Here is a tiny trained network, its code and every weight. The questions are about switching its units off for an input and a target symbol, where a switched-off unit gives its printed mean instead of its output.

import numpy as np


def w(rows, s, z=0):
    codes = np.array(rows[::2]) - 128.0
    scale = np.full(codes.shape[1], s)
    scale[-1] = z or s
    return codes * scale


def norm(h):
    return h / np.sqrt((h * h).mean(-1, keepdims=True) + 1e-5)


def f(y):
    return np.maximum(y, 0)


def softmax(a):
    e = np.exp(a - a.max(-1, keepdims=True))
    return e / e.sum(-1, keepdims=True)


def log_softmax(a):
    a = a - a.max(-1, keepdims=True)
    return a - np.log(np.exp(a).sum(-1, keepdims=True))


def net(x, mask):
    ids = ['αεθλστφω'.index(c) for c in x.split()]
    T = len(ids)
    res = E[ids] + P[:T]
    r = norm(res)
    for j in range(2):
        rows = slice(4 * j, 4 * j + 4)
        q, k, v = (r @ M[0][rows].T for M in (Q, K, V))
        z = softmax(np.where(np.tri(T) > 0, q @ k.T / 4**0.5, -1e9)) @ v
        o = O[0][rows]
        res = res + np.where(mask[j], z, o[:, -1]) @ o[:, :-1]
    y = f(norm(res) @ A[0][:, :-1].T + A[0][:, -1])
    res = res + np.where(mask[2:26], y, B[0][:, -1]) @ B[0][:, :-1]
    return log_softmax(norm(res)[-1] @ U[:, :-1].T + U[:, -1])


Q, K, V, O, A, B = {}, {}, {}, {}, {}, {}
E = w([
[71,254,118,134,86],'α',
[165,190,118,100,117],'ε',
[36,139,78,192,112],'θ',
[173,176,203,163,137],'λ',
[164,144,177,109,206],'σ',
[124,101,97,54,140],'τ',
[139,102,43,180,110],'φ',
[117,110,206,92,72],'ω',
],0.019)
P = w([
[94,255,96,109,127],'0',
[109,210,108,110,137],'1',
[120,188,95,122,139],'2',
[135,164,70,142,132],'3',
[152,148,68,147,131],'4',
[171,134,68,164,132],'5',
[186,121,59,168,133],'6',
[210,111,54,183,141],'7',
],0.0083)
Q[0] = w([
[136,152,96,113,158],'head 0',
[123,97,138,77,63],'head 0',
[90,119,215,89,107],'head 0',
[139,145,137,151,100],'head 0',
[156,161,50,58,144],'head 1',
[161,126,32,202,75],'head 1',
[3,32,207,162,148],'head 1',
[197,170,185,101,88],'head 1',
],0.018)
K[0] = w([
[167,80,129,104,111],'head 0',
[97,158,168,112,125],'head 0',
[11,210,109,128,160],'head 0',
[142,109,138,128,154],'head 0',
[167,48,88,119,159],'head 1',
[130,152,32,184,126],'head 1',
[52,252,127,63,132],'head 1',
[147,89,181,154,76],'head 1',
],0.018)
V[0] = w([
[157,140,149,11,57],'head 0',
[125,151,119,111,249],'head 0',
[165,135,49,138,114],'head 0',
[91,57,87,53,109],'head 0',
[88,88,160,219,125],'head 1',
[158,114,180,125,123],'head 1',
[51,98,164,72,138],'head 1',
[89,134,113,122,236],'head 1',
],0.016)
O[0] = w([
[175,253,66,140,83,140],'head 0',
[197,112,90,177,187,156],'head 0',
[57,132,119,131,228,250],'head 0',
[126,129,46,37,94,88],'head 0',
[78,66,171,132,97,66],'head 1',
[194,141,161,165,89,72],'head 1',
[159,122,32,208,73,21],'head 1',
[140,112,107,168,201,132],'head 1',
],0.013,0.012)
A[0] = w([
[165,113,165,177,170,85],'neuron 0',
[95,118,142,205,110,37],'neuron 1',
[66,141,111,152,144,57],'neuron 2',
[156,94,40,104,125,83],'neuron 3',
[174,104,120,110,152,127],'neuron 4',
[180,123,144,112,77,192],'neuron 5',
[81,166,182,112,113,44],'neuron 6',
[169,158,123,80,149,84],'neuron 7',
[139,108,202,83,65,183],'neuron 8',
[84,134,102,148,157,93],'neuron 9',
[194,114,180,32,133,129],'neuron 10',
[129,194,147,154,117,70],'neuron 11',
[160,135,113,186,3,111],'neuron 12',
[108,166,93,135,135,56],'neuron 13',
[168,90,126,157,171,8],'neuron 14',
[136,150,210,178,96,104],'neuron 15',
[96,179,127,145,143,123],'neuron 16',
[132,157,101,217,94,191],'neuron 17',
[149,125,160,184,132,35],'neuron 18',
[202,86,166,183,125,3],'neuron 19',
[170,30,84,36,146,101],'neuron 20',
[170,160,127,79,115,149],'neuron 21',
[244,128,150,138,100,116],'neuron 22',
[178,152,153,95,150,103],'neuron 23',
],0.017,0.005)
B[0] = w([
[100,93,145,82,82,201],'neuron 0',
[141,206,121,111,155,137],'neuron 1',
[144,157,100,144,76,199],'neuron 2',
[176,138,48,133,179,166],'neuron 3',
[129,108,96,113,124,159],'neuron 4',
[138,111,70,137,95,154],'neuron 5',
[168,120,144,67,123,196],'neuron 6',
[144,180,132,114,149,217],'neuron 7',
[106,123,86,66,125,162],'neuron 8',
[151,129,104,168,105,225],'neuron 9',
[129,109,70,201,152,186],'neuron 10',
[84,115,152,150,166,217],'neuron 11',
[129,60,98,13,4,166],'neuron 12',
[84,136,145,147,109,189],'neuron 13',
[152,83,163,186,116,154],'neuron 14',
[186,163,92,58,146,178],'neuron 15',
[129,116,145,161,75,254],'neuron 16',
[147,71,133,65,152,225],'neuron 17',
[174,114,175,141,153,156],'neuron 18',
[80,117,159,231,152,157],'neuron 19',
[102,82,115,46,211,192],'neuron 20',
[126,92,137,92,172,210],'neuron 21',
[89,112,60,115,58,199],'neuron 22',
[147,143,151,178,141,217],'neuron 23',
],0.035,0.0061)
U = w([
[79,174,182,139,71,160],'α',
[112,231,183,197,205,175],'ε',
[50,156,89,241,73,213],'θ',
[247,132,211,78,144,11],'λ',
[193,44,148,238,139,191],'σ',
[209,159,2,180,174,96],'τ',
[17,85,121,116,186,57],'φ',
[144,110,91,98,33,254],'ω',
],0.0093,0.0025)

Each question gives the input, a string of symbols that net reads in full, and the target symbol t.
The units are the heads (4 rows each of Q, K, V and O) and the neurons (one row each of A and B). Each row of codes is followed by its name. A weight is (code - 128) times the scale printed after its matrix; where a second scale follows, it is the last column's (O, A, B and U).
mask holds one flag per unit, heads first, then neurons. A switched-off unit (its flag False) gives its mean, the last column of its rows in O or B, instead of its output. The means were averaged over made-up inputs and are rounded, as every weight is.
A unit's drop is (log p(t) with every unit on - log p(t) with that unit switched off) / (log p(t) with every unit on - log p(t) with every unit switched off).
The circuit of an input: a set's keep is (log p(t) with only the set's units on - log p(t) with every unit switched off) / (log p(t) with every unit on - log p(t) with every unit switched off). Starting from the 12 units with the biggest drops (on a tie, the unit counted first), units are removed one at a time, each time the one whose removal leaves the highest keep (on an exact tie, the one counted first), for as long as the keep stays at least 0.8.
circuit, biggest first: the units of the circuit, biggest drop first
top k neurons: the k neurons with the biggest drops, biggest first
drop when u is switched off: that unit's drop, to one decimal
input ε φ τ ε φ ω λ φ, target ω: top 2 neurons => neuron 6; neuron 11
input ε ε ε λ σ λ ε θ, target λ: circuit, biggest first => head 0; neuron 15; neuron 0; neuron 18
input ω ε ε, target ω: circuit, biggest first => head 1; neuron 12
input ε σ ε ω ε θ, target ω: top 2 neurons => neuron 12; neuron 17
input φ σ α ε τ φ ω α, target ω: circuit, biggest first => neuron 6; neuron 16
input ε φ σ λ, target λ: circuit, biggest first => head 1
input α σ σ ε ε σ λ, target σ: top 2 neurons => neuron 19; neuron 10
input ω α λ, target ω: circuit, biggest first => head 1; head 0; neuron 12
input ε τ λ, target τ: top 2 neurons => neuron 22; neuron 10
input ε ε ε λ λ τ α, target τ: top 2 neurons => neuron 3; neuron 17
input φ τ σ, target σ: top 2 neurons => neuron 14; neuron 0
input ω ε σ λ, target σ: top 2 neurons => neuron 19; neuron 18
input τ ε ε α, target ε: top 3 neurons => neuron 11; neuron 13; neuron 22
input τ τ θ θ τ, target τ: top neuron => neuron 3
input τ λ ε, target τ: drop when head 1 is switched off => 2.6
input ε ε θ ε, target θ: drop when head 1 is switched off => 0.7
input τ ε σ α, target σ: drop when neuron 22 is switched off => -0.1
input ε ε ε ε λ, target λ: top 3 neurons => neuron 15; neuron 0; neuron 18
input ε λ λ ε ε, target λ: top 2 neurons => neuron 15; neuron 0
input ε ε α λ σ θ, target σ: circuit, biggest first => head 0
